Here is a tiny trained network, its code and every weight. The questions are about switching its units off for an input and a target symbol, where a switched-off unit gives its printed mean instead of its output.

import numpy as np


def w(rows, s, z=0):
    codes = np.array(rows[::2]) - 128.0
    scale = np.full(codes.shape[1], s)
    scale[-1] = z or s
    return codes * scale


def norm(h):
    return h / np.sqrt((h * h).mean(-1, keepdims=True) + 1e-5)


def f(y):
    return np.maximum(y, 0)


def softmax(a):
    e = np.exp(a - a.max(-1, keepdims=True))
    return e / e.sum(-1, keepdims=True)


def log_softmax(a):
    a = a - a.max(-1, keepdims=True)
    return a - np.log(np.exp(a).sum(-1, keepdims=True))


def net(x, mask):
    ids = ['αβγζθπσψ'.index(c) for c in x.split()]
    T = len(ids)
    res = E[ids] + P[:T]
    r = norm(res)
    for j in range(3):
        rows = slice(4 * j, 4 * j + 4)
        q, k, v = (r @ M[0][rows].T for M in (Q, K, V))
        z = softmax(np.where(np.tri(T) > 0, q @ k.T / 4**0.5, -1e9)) @ v
        o = O[0][rows]
        res = res + np.where(mask[j], z, o[:, -1]) @ o[:, :-1]
    y = f(norm(res) @ A[0][:, :-1].T + A[0][:, -1])
    res = res + np.where(mask[3:15], y, B[0][:, -1]) @ B[0][:, :-1]
    return log_softmax(norm(res)[-1] @ U[:, :-1].T + U[:, -1])


Q, K, V, O, A, B = {}, {}, {}, {}, {}, {}
E = w([
[173,170,196,168],'α',
[119,232,53,153],'β',
[189,191,143,156],'γ',
[72,160,11,125],'ζ',
[254,82,46,152],'θ',
[102,111,157,173],'π',
[76,104,179,115],'σ',
[156,138,85,189],'ψ',
],0.019)
P = w([
[156,253,207,187],'0',
[125,230,177,155],'1',
[99,215,120,157],'2',
[111,188,106,149],'3',
[125,164,99,138],'4',
[144,117,113,139],'5',
[117,110,108,144],'6',
[128,107,111,160],'7',
],0.005)
Q[0] = w([
[204,181,100,45],'H1',
[122,82,98,83],'H1',
[123,122,136,80],'H1',
[194,177,175,138],'H1',
[91,161,92,132],'H2',
[143,144,84,98],'H2',
[124,205,68,254],'H2',
[93,21,167,53],'H2',
[33,138,95,98],'H3',
[115,130,243,110],'H3',
[89,136,86,183],'H3',
[94,125,167,122],'H3',
],0.015)
K[0] = w([
[85,89,118,122],'H1',
[53,174,116,125],'H1',
[107,157,132,92],'H1',
[196,97,129,107],'H1',
[136,77,142,145],'H2',
[169,142,93,138],'H2',
[135,16,92,141],'H2',
[102,248,142,124],'H2',
[101,40,192,69],'H3',
[83,174,163,169],'H3',
[171,82,90,82],'H3',
[111,163,178,134],'H3',
],0.015)
V[0] = w([
[97,183,216,11],'H1',
[221,163,47,76],'H1',
[139,223,159,235],'H1',
[85,61,96,52],'H1',
[131,168,166,11],'H2',
[89,109,176,54],'H2',
[42,23,169,217],'H2',
[195,177,200,227],'H2',
[82,135,236,64],'H3',
[174,82,59,2],'H3',
[80,85,104,69],'H3',
[36,82,176,169],'H3',
],0.0086)
O[0] = w([
[170,207,65,115,26],'H1',
[152,139,192,160,198],'H1',
[57,158,127,169,253],'H1',
[159,84,144,130,20],'H1',
[196,253,94,152,37],'H2',
[159,198,108,79,20],'H2',
[77,10,69,19,88],'H2',
[152,80,21,172,220],'H2',
[254,99,212,81,21],'H3',
[152,213,46,217,81],'H3',
[50,235,230,101,56],'H3',
[71,97,223,164,66],'H3',
],0.0074,0.0079)
A[0] = w([
[162,87,128,194,113],'N1',
[75,141,87,54,212],'N2',
[155,103,72,55,254],'N3',
[80,109,253,138,248],'N4',
[39,177,144,140,192],'N5',
[154,88,209,138,214],'N6',
[127,135,66,172,198],'N7',
[139,64,217,94,239],'N8',
[139,41,69,167,108],'N9',
[73,175,80,84,202],'N10',
[204,90,220,142,167],'N11',
[173,240,56,111,247],'N12',
],0.012,0.004)
B[0] = w([
[142,204,199,97,209],'N1',
[254,29,155,151,171],'N2',
[206,92,16,184,161],'N3',
[185,120,76,76,218],'N4',
[93,89,179,13,200],'N5',
[141,86,100,97,184],'N6',
[110,169,200,118,255],'N7',
[220,103,63,124,195],'N8',
[51,140,162,162,251],'N9',
[212,189,180,87,178],'N10',
[99,101,220,60,173],'N11',
[161,54,72,94,203],'N12',
],0.0084,0.0092)
U = w([
[126,252,121,118,109],'α',
[146,178,254,187,5],'β',
[91,206,160,18,245],'γ',
[249,128,127,106,238],'ζ',
[94,70,61,118,41],'θ',
[130,160,165,213,189],'π',
[9,60,190,176,118],'σ',
[236,172,138,249,189],'ψ',
],0.0087,0.0019)

Each question gives the input, a string of symbols that net reads in full, and the target symbol t.
The units are the heads (4 rows each of Q, K, V and O) and the neurons (one row each of A and B). Each row of codes is followed by its name. A weight is (code - 128) times the scale printed after its matrix; where a second scale follows, it is the last column's (O, A, B and U).
mask holds one flag per unit, heads first, then neurons. A switched-off unit (its flag False) gives its mean, the last column of its rows in O or B, instead of its output. The means were averaged over made-up inputs and are rounded, as every weight is.
A unit's drop is (log p(t) with every unit on - log p(t) with that unit switched off) / (log p(t) with every unit on - log p(t) with every unit switched off).
The circuit of an input: a set's keep is (log p(t) with only the set's units on - log p(t) with every unit switched off) / (log p(t) with every unit on - log p(t) with every unit switched off). Starting from the 12 units with the biggest drops (on a tie, the unit counted first), units are removed one at a time, each time the one whose removal leaves the highest keep (on an exact tie, the one counted first), for as long as the keep stays at least 0.8.
circuit, biggest first: the units of the circuit, biggest drop first
top k neurons: the k neurons with the biggest drops, biggest first
which heads matter: for each layer, one digit per head in row order, 1 if its drop is at least 0.15 and else 0, layers parted by /
drop when u is switched off: that unit's drop, to one decimal
input ζ θ α, target ζ: which heads matter -> 001
input ζ σ γ, target ζ: which heads matter -> 010
input γ ζ α, target γ: which heads matter -> 100
input α ζ α, target γ: which heads matter -> 100
input π α ψ α, target σ: which heads matter -> 110
input θ β α ζ π γ, target β: top neuron -> N1
input π σ β, target ζ: which heads matter -> 011
input ψ π ψ π β β σ ζ, target ζ: which heads matter -> 011
input ζ β θ θ σ, target ζ: top 2 neurons -> N4; N8
input β ψ α, target σ: which heads matter -> 010
input σ α γ ψ γ, target σ: which heads matter -> 010
input ψ π σ β β, target ζ: circuit, biggest first -> N2; H2; N10
input σ θ θ θ α, target ζ: circuit, biggest first -> N8; H3
input σ θ π α γ, target β: which heads matter -> 100
input π γ α, target θ: which heads matter -> 011
input ζ σ π, target ζ: which heads matter -> 001
input γ γ ζ π, target θ: which heads matter -> 011
input ψ σ α γ ψ β, target σ: which heads matter -> 010
input γ γ α, target ψ: which heads matter -> 111
input β ζ γ γ, target γ: drop when N5 is switched off -> 0.3
input σ ψ γ ζ σ α ζ, target ζ: drop when H1 is switched off -> 0.2
input π σ σ ζ α π γ, target θ: drop when H2 is switched off -> 1.3
input π γ ψ β β π, target θ: drop when N4 is switched off -> 0.0
